Below is a small trained network, with its code and all its weights. Each question gives an input and a target symbol and asks what happens when units are switched off, that is, made to give their printed mean instead of their output.

import numpy as np


def w(rows, s, z=0):
    codes = np.array(rows[::2]) - 128.0
    scale = np.full(codes.shape[1], s)
    scale[-1] = z or s
    return codes * scale


def softmax(a):
    e = np.exp(a - a.max(-1, keepdims=True))
    return e / e.sum(-1, keepdims=True)


def log_softmax(a):
    a = a - a.max(-1, keepdims=True)
    return a - np.log(np.exp(a).sum(-1, keepdims=True))


def net(x, mask):
    ids = ['αβγδζηθλσφψ'.index(c) for c in x.split()]
    T = len(ids)
    res = E[ids] + P[:T]
    u = 0
    for l in range(3):
        r = res
        for j in range(3):
            rows = slice(3 * j, 3 * j + 3)
            q, k, v = (r @ M[l][rows].T for M in (Q, K, V))
            z = softmax(np.where(np.tri(T) > 0, q @ k.T / 3**0.5, -1e9)) @ v
            o = O[l][rows]
            res = res + np.where(mask[u + j], z, o[:, -1]) @ o[:, :-1]
        u += 3
    return log_softmax(res[-1] @ U[:, :-1].T + U[:, -1])


Q, K, V, O = {}, {}, {}, {}
E = w([
[102,117,89,26,123,4],'α',
[109,94,177,155,164,217],'β',
[178,166,57,98,149,197],'γ',
[128,107,109,161,91,139],'δ',
[162,29,134,96,57,121],'ζ',
[65,156,36,110,46,169],'η',
[5,58,160,98,225,65],'θ',
[207,142,249,103,77,92],'λ',
[161,125,233,51,244,88],'σ',
[161,190,139,143,107,254],'φ',
[113,89,87,155,46,204],'ψ',
],0.004)
P = w([
[124,150,103,159,139,109],'0',
[137,119,115,95,141,179],'1',
[22,168,174,125,90,151],'2',
[174,102,107,153,133,90],'3',
[151,96,129,55,141,178],'4',
[16,161,194,130,73,116],'5',
[173,89,121,147,124,79],'6',
[153,80,133,33,142,171],'7',
[9,151,217,132,71,99],'8',
[168,78,140,141,113,66],'9',
[159,63,147,15,137,166],'10',
[2,141,235,121,58,90],'11',
[157,65,156,137,101,51],'12',
[160,48,162,3,130,156],'13',
],0.0061)
Q[0] = w([
[77,225,144,192,88,70],'L0H0',
[141,107,128,3,113,165],'L0H0',
[105,126,159,114,144,140],'L0H0',
[145,131,119,133,120,132],'L0H1',
[114,102,133,148,126,130],'L0H1',
[122,143,135,114,120,137],'L0H1',
[125,121,135,140,147,111],'L0H2',
[146,135,94,123,132,133],'L0H2',
[125,144,110,115,104,107],'L0H2',
],0.052)
K[0] = w([
[130,252,64,117,145,157],'L0H0',
[128,115,173,36,108,47],'L0H0',
[115,144,152,106,174,134],'L0H0',
[120,143,123,145,141,111],'L0H1',
[113,138,132,98,133,160],'L0H1',
[136,108,124,146,146,124],'L0H1',
[107,128,122,159,112,137],'L0H2',
[156,175,136,94,117,122],'L0H2',
[102,134,140,120,167,160],'L0H2',
],0.037)
V[0] = w([
[71,8,131,171,156,181],'L0H0',
[110,50,132,161,111,156],'L0H0',
[99,116,115,152,193,133],'L0H0',
[91,99,186,51,76,154],'L0H1',
[178,94,123,75,140,151],'L0H1',
[157,78,98,80,158,157],'L0H1',
[107,141,109,112,178,179],'L0H2',
[136,22,119,158,111,183],'L0H2',
[92,114,134,157,101,106],'L0H2',
],0.015)
O[0] = w([
[143,226,61,185,255,176,140],'L0H0',
[146,207,63,160,172,143,142],'L0H0',
[85,149,162,157,188,141,82],'L0H0',
[156,254,155,82,94,67,252],'L0H1',
[177,151,104,67,177,147,168],'L0H1',
[156,138,74,59,151,156,157],'L0H1',
[65,115,172,122,180,176,131],'L0H2',
[121,245,50,187,220,168,157],'L0H2',
[132,155,83,149,85,130,133],'L0H2',
],0.0084,0.0029)
Q[1] = w([
[100,131,103,153,193,169],'L1H0',
[133,175,169,24,143,86],'L1H0',
[36,180,153,156,103,174],'L1H0',
[5,167,113,108,94,153],'L1H1',
[212,167,42,133,34,32],'L1H1',
[193,103,94,209,86,201],'L1H1',
[92,38,176,155,169,90],'L1H2',
[177,135,144,114,128,166],'L1H2',
[134,179,68,80,152,116],'L1H2',
],0.014)
K[1] = w([
[160,191,133,94,95,213],'L1H0',
[192,124,103,242,119,58],'L1H0',
[63,197,173,202,46,135],'L1H0',
[65,49,128,107,224,63],'L1H1',
[236,216,90,4,118,155],'L1H1',
[87,239,176,133,73,175],'L1H1',
[46,169,118,46,102,148],'L1H2',
[187,125,132,115,134,111],'L1H2',
[114,88,122,150,169,49],'L1H2',
],0.013)
V[1] = w([
[103,163,110,104,112,107],'L1H0',
[66,254,146,71,117,72],'L1H0',
[120,125,126,137,131,110],'L1H0',
[137,148,124,56,152,132],'L1H1',
[55,224,162,73,98,144],'L1H1',
[155,67,129,218,130,124],'L1H1',
[107,167,160,90,125,132],'L1H2',
[197,96,122,175,124,132],'L1H2',
[109,245,201,18,115,178],'L1H2',
],0.0072)
O[1] = w([
[128,98,152,105,98,110,152],'L1H0',
[156,69,175,44,57,63,209],'L1H0',
[128,136,120,128,124,134,124],'L1H0',
[106,159,122,117,162,176,247],'L1H1',
[149,145,120,71,96,179,176],'L1H1',
[134,84,144,166,112,74,2],'L1H1',
[136,167,94,141,136,126,167],'L1H2',
[116,125,162,95,126,126,110],'L1H2',
[169,253,62,133,128,109,241],'L1H2',
],0.0064,0.0016)
Q[2] = w([
[219,145,64,138,138,96],'L2H0',
[89,157,188,122,116,72],'L2H0',
[37,170,117,93,120,184],'L2H0',
[156,61,173,27,148,224],'L2H1',
[207,69,99,115,177,91],'L2H1',
[4,121,233,132,150,78],'L2H1',
[239,77,75,71,183,95],'L2H2',
[199,139,113,173,68,136],'L2H2',
[175,54,141,122,101,145],'L2H2',
],0.025)
K[2] = w([
[184,201,73,114,119,53],'L2H0',
[101,72,207,127,146,56],'L2H0',
[41,126,162,95,89,200],'L2H0',
[157,151,203,31,186,31],'L2H1',
[159,191,124,39,101,180],'L2H1',
[52,6,186,150,195,137],'L2H1',
[238,179,71,36,148,76],'L2H2',
[183,178,101,152,49,171],'L2H2',
[153,98,82,70,128,175],'L2H2',
],0.023)
V[2] = w([
[83,162,169,226,109,129],'L2H0',
[108,82,30,155,202,53],'L2H0',
[139,102,236,40,233,109],'L2H0',
[150,144,216,124,232,56],'L2H1',
[55,99,35,71,193,99],'L2H1',
[182,146,217,162,120,251],'L2H1',
[110,212,226,89,148,208],'L2H2',
[19,163,180,80,140,54],'L2H2',
[54,119,32,63,58,184],'L2H2',
],0.016)
O[2] = w([
[127,126,131,141,75,218,43],'L2H0',
[123,231,152,101,79,103,1],'L2H0',
[5,129,137,156,164,68,241],'L2H0',
[220,97,204,150,168,111,156],'L2H1',
[152,72,26,161,118,85,75],'L2H1',
[88,187,213,58,134,79,184],'L2H1',
[111,81,174,160,90,212,189],'L2H2',
[149,165,174,223,89,176,103],'L2H2',
[41,192,103,98,61,144,100],'L2H2',
],0.013,0.0019)
U = w([
[174,124,142,155,62,109,160],'α',
[93,111,190,77,76,156,135],'β',
[93,117,151,164,140,94,92],'γ',
[112,122,146,132,62,49,88],'δ',
[94,69,94,171,70,151,252],'ζ',
[138,166,94,122,123,177,121],'η',
[180,41,169,109,100,100,170],'θ',
[133,201,107,166,254,228,114],'λ',
[190,156,115,97,144,111,22],'σ',
[93,115,82,89,197,132,104],'φ',
[104,185,108,185,153,133,139],'ψ',
],0.0068,0.0031)

Each question gives the input, a string of symbols that net reads in full, and the target symbol t.
The units are the heads (3 rows each of Q, K, V and O). Each row of codes is followed by its name. A weight is (code - 128) times the scale printed after its matrix; where a second scale follows, it is the last column's (O and U).
mask holds one flag per head, layer by layer. A switched-off head (its flag False) gives its mean, the last column of its rows in O, instead of its output. The means were averaged over made-up inputs and are rounded, as every weight is.
A unit's drop is (log p(t) with every unit on - log p(t) with that unit switched off) / (log p(t) with every unit on - log p(t) with every unit switched off).
The circuit of an input: a set's keep is (log p(t) with only the set's units on - log p(t) with every unit switched off) / (log p(t) with every unit on - log p(t) with every unit switched off). Starting from all 9 units, units are removed one at a time, each time the one whose removal leaves the highest keep (on an exact tie, the one counted first), for as long as the keep stays at least 0.8.
circuit, biggest first: the units of the circuit, biggest drop first
most important unit: the unit with the biggest drop
which heads matter: for each layer, one digit per head in row order, 1 if its drop is at least 0.15 and else 0, layers parted by /
input ζ ζ λ φ δ γ φ φ γ, target ζ: circuit, biggest first => L2H0, L2H2
input δ γ γ λ, target θ: circuit, biggest first => L2H2, L1H1, L0H2, L0H1
input σ α λ ζ σ γ γ λ ψ η η ζ δ φ, target φ: which heads matter => 100 / 010 / 100
input λ γ β η σ ζ σ δ ψ ψ σ, target θ: circuit, biggest first => L2H1, L2H2
input η λ α γ φ λ δ η, target β: which heads matter => 110 / 001 / 011
input φ γ λ θ λ γ φ β γ γ φ ζ λ φ, target β: most important unit => L2H2
input ζ α α δ α β δ γ, target ζ: circuit, biggest first => L2H1, L2H2
input α λ λ β α ζ ψ σ ψ β δ λ θ δ, target λ: which heads matter => 100 / 001 / 001
input β λ ψ φ δ γ α α ψ γ η, target ζ: circuit, biggest first => L2H1, L2H2, L0H0
input γ γ δ ζ δ σ λ σ ζ, target δ: which heads matter => 111 / 001 / 111
input σ δ β γ γ ψ φ α φ φ, target β: circuit, biggest first => L2H1, L2H2, L1H1
input θ φ ψ α η α φ α η ζ, target σ: circuit, biggest first => L0H0, L2H0
input φ θ σ β, target λ: which heads matter => 111 / 000 / 001
input δ θ η ζ ζ β λ ζ, target φ: most important unit => L0H0
input ψ σ ψ α θ φ σ δ ψ φ δ, target θ: circuit, biggest first => L2H1, L0H0
input δ γ ζ σ λ ψ, target σ: which heads matter => 010 / 011 / 101
input ζ δ λ δ φ ζ λ σ λ β γ, target β: circuit, biggest first => L2H2, L0H0, L1H1
input σ ψ θ α β φ ψ δ θ ψ θ ζ, target γ: circuit, biggest first => L2H0, L0H0, L0H2
input λ η ψ ζ α θ ψ λ, target β: which heads matter => 110 / 010 / 011
input η η δ θ α, target ζ: circuit, biggest first => L2H1, L2H2
input ζ λ ζ, target ζ: circuit, biggest first => L2H0, L2H2
input β δ β λ ψ α ψ β ψ, target θ: which heads matter => 110 / 110 / 011
input β φ α φ σ γ ζ β λ δ λ σ θ γ, target λ: which heads matter => 100 / 001 / 001
input θ γ ψ φ λ α ψ φ, target ζ: most important unit => L0H1
